Here is a tiny trained network, its code and every weight. The questions are about switching its units off for an input and a target symbol, where a switched-off unit gives its printed mean instead of its output.

import numpy as np


def w(rows, s, z=0):
    codes = np.array(rows[::2]) - 128.0
    scale = np.full(codes.shape[1], s)
    scale[-1] = z or s
    return codes * scale


def norm(h):
    return h / np.sqrt((h * h).mean(-1, keepdims=True) + 1e-5)


def f(y):
    return np.maximum(y, 0)


def softmax(a):
    e = np.exp(a - a.max(-1, keepdims=True))
    return e / e.sum(-1, keepdims=True)


def log_softmax(a):
    a = a - a.max(-1, keepdims=True)
    return a - np.log(np.exp(a).sum(-1, keepdims=True))


def net(x, mask):
    ids = ['αγδζηθμξστφψ'.index(c) for c in x.split()]
    T = len(ids)
    res = E[ids] + P[:T]
    u = 0
    for l in range(2):
        r = norm(res)
        for j in range(3):
            rows = slice(2 * j, 2 * j + 2)
            q, k, v = (r @ M[l][rows].T for M in (Q, K, V))
            z = softmax(np.where(np.tri(T) > 0, q @ k.T / 2**0.5, -1e9)) @ v
            o = O[l][rows]
            res = res + np.where(mask[u + j], z, o[:, -1]) @ o[:, :-1]
        u += 3
        y = f(norm(res) @ A[l][:, :-1].T + A[l][:, -1])
        res = res + np.where(mask[u : u + 8], y, B[l][:, -1]) @ B[l][:, :-1]
        u += 8
    return log_softmax(norm(res)[-1] @ U[:, :-1].T + U[:, -1])


Q, K, V, O, A, B = {}, {}, {}, {}, {}, {}
E = w([
[118,167,78],'α',
[84,205,200],'γ',
[153,156,88],'δ',
[118,205,164],'ζ',
[255,79,252],'η',
[188,138,87],'θ',
[151,136,142],'μ',
[120,190,149],'ξ',
[121,205,146],'σ',
[140,148,149],'τ',
[178,141,106],'φ',
[130,208,150],'ψ',
],0.006)
P = w([
[31,11,165],'0',
[254,102,176],'1',
[244,100,150],'2',
[252,91,143],'3',
[245,101,136],'4',
[242,98,135],'5',
[230,108,150],'6',
[216,123,160],'7',
[214,123,159],'8',
[223,119,142],'9',
[212,125,160],'10',
[213,131,145],'11',
],0.0029)
Q[0] = w([
[213,119,32],'0.h1',
[145,40,49],'0.h1',
[139,84,195],'0.h2',
[111,254,88],'0.h2',
[107,201,134],'0.h3',
[174,48,74],'0.h3',
],0.0072)
K[0] = w([
[128,198,199],'0.h1',
[125,60,199],'0.h1',
[55,115,110],'0.h2',
[254,131,179],'0.h2',
[35,109,159],'0.h3',
[214,75,42],'0.h3',
],0.008)
V[0] = w([
[94,177,2],'0.h1',
[217,174,102],'0.h1',
[105,156,110],'0.h2',
[86,96,43],'0.h2',
[204,78,67],'0.h3',
[181,149,69],'0.h3',
],0.0031)
O[0] = w([
[211,21,61,72],'0.h1',
[213,80,186,253],'0.h1',
[163,52,151,105],'0.h2',
[50,17,244,51],'0.h2',
[49,254,216,193],'0.h3',
[183,246,220,188],'0.h3',
],0.0016,0.002)
A[0] = w([
[116,147,37,124],'0.n1',
[125,92,83,36],'0.n2',
[166,87,220,228],'0.n3',
[210,100,190,253],'0.n4',
[115,37,165,47],'0.n5',
[97,253,168,212],'0.n6',
[110,75,128,27],'0.n7',
[172,144,44,212],'0.n8',
],0.0054,0.0018)
B[0] = w([
[236,213,158,140],'0.n1',
[187,175,62,129],'0.n2',
[198,251,62,194],'0.n3',
[51,166,80,253],'0.n4',
[199,154,121,134],'0.n5',
[219,97,54,222],'0.n6',
[168,122,180,131],'0.n7',
[123,212,183,202],'0.n8',
],0.0033,0.0055)
Q[1] = w([
[106,169,61],'1.h1',
[93,17,237],'1.h1',
[115,179,117],'1.h2',
[213,186,128],'1.h2',
[129,255,53],'1.h3',
[160,219,114],'1.h3',
],0.0076)
K[1] = w([
[54,34,80],'1.h1',
[253,249,91],'1.h1',
[206,129,98],'1.h2',
[244,171,166],'1.h2',
[17,16,75],'1.h3',
[35,76,29],'1.h3',
],0.007)
V[1] = w([
[129,120,239],'1.h1',
[197,3,111],'1.h1',
[186,191,196],'1.h2',
[108,62,154],'1.h2',
[220,57,137],'1.h3',
[183,49,72],'1.h3',
],0.0056)
O[1] = w([
[172,56,233,85],'1.h1',
[144,230,191,174],'1.h1',
[68,74,116,255],'1.h2',
[150,206,101,3],'1.h2',
[253,192,180,130],'1.h3',
[186,212,102,178],'1.h3',
],0.0049,0.0043)
A[1] = w([
[221,86,63,141],'1.n1',
[208,113,33,118],'1.n2',
[65,21,59,180],'1.n3',
[97,9,124,27],'1.n4',
[138,44,93,20],'1.n5',
[15,131,171,41],'1.n6',
[102,65,106,252],'1.n7',
[253,214,94,191],'1.n8',
],0.0046,0.0028)
B[1] = w([
[108,171,216,169],'1.n1',
[5,136,188,173],'1.n2',
[233,130,118,179],'1.n3',
[70,91,228,141],'1.n4',
[22,45,156,134],'1.n5',
[255,123,111,129],'1.n6',
[216,171,144,176],'1.n7',
[61,32,151,254],'1.n8',
],0.0046,0.0059)
U = w([
[42,193,61,56],'α',
[161,59,129,45],'γ',
[227,255,143,255],'δ',
[161,48,15,222],'ζ',
[80,106,182,37],'η',
[62,122,158,37],'θ',
[203,87,214,204],'μ',
[212,100,118,25],'ξ',
[202,157,30,101],'σ',
[193,81,187,29],'τ',
[38,97,195,120],'φ',
[63,172,54,70],'ψ',
],0.0082,0.0039)

Each question gives the input, a string of symbols that net reads in full, and the target symbol t.
The units are the heads (2 rows each of Q, K, V and O) and the neurons (one row each of A and B). Each row of codes is followed by its name. A weight is (code - 128) times the scale printed after its matrix; where a second scale follows, it is the last column's (O, A, B and U).
mask holds one flag per unit, layer by layer, with each layer's heads first. A switched-off unit (its flag False) gives its mean, the last column of its rows in O or B, instead of its output. The means were averaged over made-up inputs and are rounded, as every weight is.
A unit's drop is (log p(t) with every unit on - log p(t) with that unit switched off) / (log p(t) with every unit on - log p(t) with every unit switched off).
The circuit of an input: a set's keep is (log p(t) with only the set's units on - log p(t) with every unit switched off) / (log p(t) with every unit on - log p(t) with every unit switched off). Starting from the 12 units with the biggest drops (on a tie, the unit counted first), units are removed one at a time, each time the one whose removal leaves the highest keep (on an exact tie, the one counted first), for as long as the keep stays at least 0.8.
circuit, biggest first: the units of the circuit, biggest drop first
unit that matters most: the unit with the biggest drop
k most important neurons: the k neurons with the biggest drops, biggest first
top k neurons in layer l: the k neurons of layer l with the biggest drops, biggest first
which heads matter: for each layer, one digit per head in row order, 1 if its drop is at least 0.15 and else 0, layers parted by /
drop of u: that unit's drop, to one decimal
input μ δ μ δ δ ξ μ δ δ ψ η σ, target μ: which heads matter => 101 / 100
input μ θ τ θ, target μ: 2 most important neurons => [0.n4 0.n6]
input ζ μ φ δ δ δ ζ γ μ δ μ ψ, target ζ: circuit, biggest first => [0.h3 1.h1]
input μ ξ ζ δ ζ, target μ: which heads matter => 100 / 100
input φ ξ δ ζ σ, target φ: 2 most important neurons => [0.n4 0.n5]
input ζ θ ζ γ ξ η μ φ δ μ γ σ, target ζ: circuit, biggest first => [0.h3 1.h1]
input φ δ θ φ δ μ δ δ δ ζ η θ, target φ: which heads matter => 000 / 000
input ζ φ δ φ, target ζ: circuit, biggest first => [1.h1]
input φ ζ ζ ζ ζ δ, target φ: top 3 neurons in layer 0 => [0.n4 0.n5 0.n8]
input μ α η σ δ θ δ φ, target μ: 3 most important neurons => [0.n4 0.n6 0.n8]
input ζ δ δ δ ζ φ δ σ μ μ τ, target ζ: which heads matter => 101 / 101
input φ δ φ δ δ μ τ, target φ: top 3 neurons in layer 0 => [0.n5 0.n4 0.n3]
input μ φ τ φ δ δ δ φ, target μ: which heads matter => 100 / 100
input φ φ γ φ ζ μ, target φ: 3 most important neurons => [0.n5 0.n4 0.n8]
input μ μ μ γ α δ φ δ η δ γ ψ, target μ: unit that matters most => 0.n4
input μ α ζ δ δ α α ψ δ μ δ ζ, target μ: top 3 neurons in layer 0 => [0.n4 0.n6 0.n8]
input μ δ ζ δ ζ ψ η ζ φ μ α, target μ: which heads matter => 101 / 100
input ζ δ δ η δ α, target ζ: top 2 neurons in layer 1 => [1.n3 1.n8]
input ζ δ θ, target ζ: top 3 neurons in layer 1 => [1.n3 1.n8 1.n7]
input ζ δ μ δ, target ζ: circuit, biggest first => [1.h1]
input ζ ψ η μ σ τ δ δ φ δ δ θ, target ζ: top 2 neurons in layer 0 => [0.n8 0.n3]
input ζ δ δ ζ δ ζ γ, target ζ: top 2 neurons in layer 0 => [0.n8 0.n6]
input φ φ ζ δ σ δ α δ δ α, target φ: 2 most important neurons => [0.n4 1.n2]
input φ δ σ φ, target φ: top 2 neurons in layer 0 => [0.n5 0.n4]
input μ θ ζ δ ζ φ η γ, target μ: 2 most important neurons => [0.n4 0.n6]
input μ σ μ δ, target μ: drop of 0.n8 => 0.1
input ζ φ α α ψ ψ ζ ζ, target ζ: unit that matters most => 0.h1
input ζ δ φ, target ζ: drop of 0.n8 => 0.2
input ζ φ μ φ δ τ σ δ α, target ζ: drop of 0.h3 => 0.8
